Below are the code and all the weights of a small trained network. Each question names an input and a target symbol and asks about switching units off, where a switched-off unit gives its printed mean instead of its output.

import numpy as np


def w(rows, s, z=0):
    codes = np.array(rows[::2]) - 128.0
    scale = np.full(codes.shape[1], s)
    scale[-1] = z or s
    return codes * scale


def norm(h):
    return h / np.sqrt((h * h).mean(-1, keepdims=True) + 1e-5)


def f(y):
    return np.maximum(y, 0)


def softmax(a):
    e = np.exp(a - a.max(-1, keepdims=True))
    return e / e.sum(-1, keepdims=True)


def log_softmax(a):
    a = a - a.max(-1, keepdims=True)
    return a - np.log(np.exp(a).sum(-1, keepdims=True))


def net(x, mask):
    ids = ['βεζμξπσψω'.index(c) for c in x.split()]
    T = len(ids)
    res = E[ids] + P[:T]
    u = 0
    for l in range(2):
        r = norm(res)
        for j in range(2):
            rows = slice(2 * j, 2 * j + 2)
            q, k, v = (r @ M[l][rows].T for M in (Q, K, V))
            z = softmax(np.where(np.tri(T) > 0, q @ k.T / 2**0.5, -1e9)) @ v
            o = O[l][rows]
            res = res + np.where(mask[u + j], z, o[:, -1]) @ o[:, :-1]
        u += 2
        y = f(norm(res) @ A[l][:, :-1].T + A[l][:, -1])
        res = res + np.where(mask[u : u + 4], y, B[l][:, -1]) @ B[l][:, :-1]
        u += 4
    return log_softmax(norm(res)[-1] @ U[:, :-1].T + U[:, -1])


Q, K, V, O, A, B = {}, {}, {}, {}, {}, {}
E = w([
[176,142,184,51,135,49,159,110,81,120],'β',
[170,160,144,191,160,160,182,95,73,113],'ε',
[128,134,80,127,174,112,138,129,74,112],'ζ',
[161,85,136,148,110,245,149,26,71,145],'μ',
[101,152,125,136,117,143,114,143,112,150],'ξ',
[154,92,118,93,142,151,93,118,107,123],'π',
[60,123,56,122,161,198,105,69,172,78],'σ',
[70,147,144,196,82,124,250,26,184,59],'ψ',
[99,144,116,180,58,143,146,107,77,81],'ω',
],0.0016)
P = w([
[145,90,168,138,116,130,135,203,160,108],'0',
[38,112,171,165,191,46,70,80,95,95],'1',
[177,247,86,67,119,157,110,129,146,116],'2',
[166,128,99,161,160,147,113,156,111,221],'3',
[81,115,109,166,160,52,74,64,110,144],'4',
[180,250,73,46,107,166,105,110,167,112],'5',
],0.0018)
Q[0] = w([
[121,31,139,191,134,6,94,155,68,171],'L0H1',
[138,58,75,193,159,196,126,161,102,170],'L0H1',
[60,59,157,255,167,49,127,117,119,193],'L0H2',
[147,103,154,119,127,198,119,176,153,196],'L0H2',
],0.0055)
K[0] = w([
[178,156,113,69,170,37,134,70,60,172],'L0H1',
[162,110,16,125,175,182,125,101,90,130],'L0H1',
[102,164,85,155,124,138,164,1,129,162],'L0H2',
[165,114,100,130,136,110,110,115,38,92],'L0H2',
],0.0056)
V[0] = w([
[121,115,133,117,255,161,109,150,207,90],'L0H1',
[113,112,70,194,172,215,38,63,103,62],'L0H1',
[81,138,106,205,115,178,79,179,158,163],'L0H2',
[126,100,251,126,98,122,159,87,219,158],'L0H2',
],0.0023)
O[0] = w([
[164,109,54,135,86,69,173,138,141,135,183],'L0H1',
[97,122,149,88,55,120,211,142,143,146,247],'L0H1',
[158,119,131,133,130,53,131,97,156,62,220],'L0H2',
[127,158,144,125,101,107,116,85,182,254,117],'L0H2',
],0.0031,0.0014)
A[0] = w([
[50,244,163,164,107,143,241,4,110,34,12],'L0N1',
[39,169,96,159,184,27,92,227,251,83,1],'L0N2',
[108,59,193,222,2,183,171,158,226,165,10],'L0N3',
[114,26,79,199,177,46,116,204,129,42,100],'L0N4',
],0.0015,0.00096)
B[0] = w([
[139,119,111,48,177,160,62,174,108,193,253],'L0N1',
[108,111,150,115,96,147,54,135,121,254,167],'L0N2',
[115,164,173,168,136,104,67,134,126,20,168],'L0N3',
[123,130,94,150,150,114,97,173,114,199,213],'L0N4',
],0.003,0.0016)
Q[1] = w([
[111,32,185,146,158,49,111,164,96,108],'L1H1',
[136,180,137,141,140,101,82,136,106,118],'L1H1',
[162,221,99,39,139,122,131,117,163,86],'L1H2',
[253,158,188,159,126,128,195,122,170,91],'L1H2',
],0.0067)
K[1] = w([
[89,115,109,121,178,58,130,158,3,184],'L1H1',
[174,184,133,57,131,78,101,79,89,107],'L1H1',
[141,110,197,178,136,73,85,215,194,77],'L1H2',
[158,159,173,114,159,83,137,193,80,133],'L1H2',
],0.0054)
V[1] = w([
[184,184,82,120,155,92,150,29,136,77],'L1H1',
[144,189,69,80,119,133,111,205,132,135],'L1H1',
[62,194,56,81,136,69,94,169,97,147],'L1H2',
[48,86,76,125,171,161,138,124,255,110],'L1H2',
],0.0026)
O[1] = w([
[59,122,192,192,145,13,38,134,101,112,76],'L1H1',
[58,89,188,116,134,174,171,93,95,173,242],'L1H1',
[165,233,142,151,79,158,103,141,202,66,254],'L1H2',
[171,194,5,113,130,147,73,105,39,112,83],'L1H2',
],0.0027,0.00085)
A[1] = w([
[205,81,109,6,132,181,136,130,135,159,4],'L1N1',
[48,4,135,76,111,135,164,96,47,173,86],'L1N2',
[70,189,85,74,105,122,105,12,101,147,72],'L1N3',
[163,189,130,143,65,139,191,61,147,177,158],'L1N4',
],0.0026,0.0028)
B[1] = w([
[2,159,124,118,227,52,145,199,131,101,165],'L1N1',
[118,102,105,87,50,154,73,95,86,110,212],'L1N2',
[193,78,155,174,148,129,202,163,96,142,252],'L1N3',
[84,96,115,153,110,102,93,122,187,109,228],'L1N4',
],0.0045,0.0021)
U = w([
[139,59,173,219,125,61,233,113,115,166,28],'β',
[82,158,147,188,163,51,32,35,140,96,220],'ε',
[178,149,220,61,218,187,148,111,111,171,124],'ζ',
[120,169,118,110,81,183,83,155,208,233,100],'μ',
[152,141,46,98,62,89,173,105,200,65,145],'ξ',
[237,130,37,141,164,161,131,187,50,147,104],'π',
[111,69,128,58,66,146,75,68,73,149,252],'σ',
[30,127,92,74,195,70,160,180,129,106,52],'ψ',
[109,178,186,139,78,191,146,162,116,2,123],'ω',
],0.0076,0.0015)

Each question gives the input, a string of symbols that net reads in full, and the target symbol t.
The units are the heads (2 rows each of Q, K, V and O) and the neurons (one row each of A and B). Each row of codes is followed by its name. A weight is (code - 128) times the scale printed after its matrix; where a second scale follows, it is the last column's (O, A, B and U).
mask holds one flag per unit, layer by layer, with each layer's heads first. A switched-off unit (its flag False) gives its mean, the last column of its rows in O or B, instead of its output. The means were averaged over made-up inputs and are rounded, as every weight is.
A unit's drop is (log p(t) with every unit on - log p(t) with that unit switched off) / (log p(t) with every unit on - log p(t) with every unit switched off).
The circuit of an input: a set's keep is (log p(t) with only the set's units on - log p(t) with every unit switched off) / (log p(t) with every unit on - log p(t) with every unit switched off). Starting from all 12 units, units are removed one at a time, each time the one whose removal leaves the highest keep (on an exact tie, the one counted first), for as long as the keep stays at least 0.8.
circuit, biggest first: the units of the circuit, biggest drop first
most important unit: the unit with the biggest drop
top k neurons: the k neurons with the biggest drops, biggest first
k most important neurons of layer l: the k neurons of layer l with the biggest drops, biggest first
heads that matter: for each layer, one digit per head in row order, 1 if its drop is at least 0.15 and else 0, layers parted by /
input ξ ζ ξ μ, target σ: most important unit => L1N2
input ξ μ ξ, target ε: circuit, biggest first => L0H1, L1H1, L0H2
input β μ β σ ε, target π: circuit, biggest first => L1H2, L0N1
input π ξ ξ ψ ξ μ, target β: circuit, biggest first => L1N3, L1H1, L1N4
input ω π ω ψ π, target β: circuit, biggest first => L1N3, L0H1
input ξ ξ ω ξ ω ζ, target ε: heads that matter => 10 / 10
input σ ε ω μ μ ξ, target ξ: heads that matter => 10 / 00
input ζ ξ ψ, target ω: heads that matter => 01 / 11
input μ σ ξ ε ε, target π: heads that matter => 11 / 01
input μ β μ ε, target β: 2 most important neurons of layer 1 => L1N4, L1N2
input ε ξ ξ σ ω ξ, target σ: circuit, biggest first => L1H2, L1H1, L1N2
input μ ξ ω ω, target ω: heads that matter => 10 / 00
input σ ω μ, target ξ: heads that matter => 10 / 00
input ζ ξ ξ ζ ξ, target μ: most important unit => L1H2
input μ ξ ω π ξ, target σ: top 2 neurons => L1N2, L0N1
input ω ξ ξ ω ζ, target ψ: heads that matter => 11 / 11
input ζ σ ξ ξ ξ, target π: heads that matter => 01 / 01
input μ ω ξ, target ψ: circuit, biggest first => L1H2, L0N3, L1N1
input ξ ω ω ξ π, target ξ: circuit, biggest first => L0N1, L1H2, L1H1, L0H1
input ω ψ ζ ε, target β: heads that matter => 00 / 01
input ξ ξ β, target ε: circuit, biggest first => L0H1, L1H1
input ω ψ ω, target ζ: circuit, biggest first => L0H1, L0N1, L1H2, L1N2
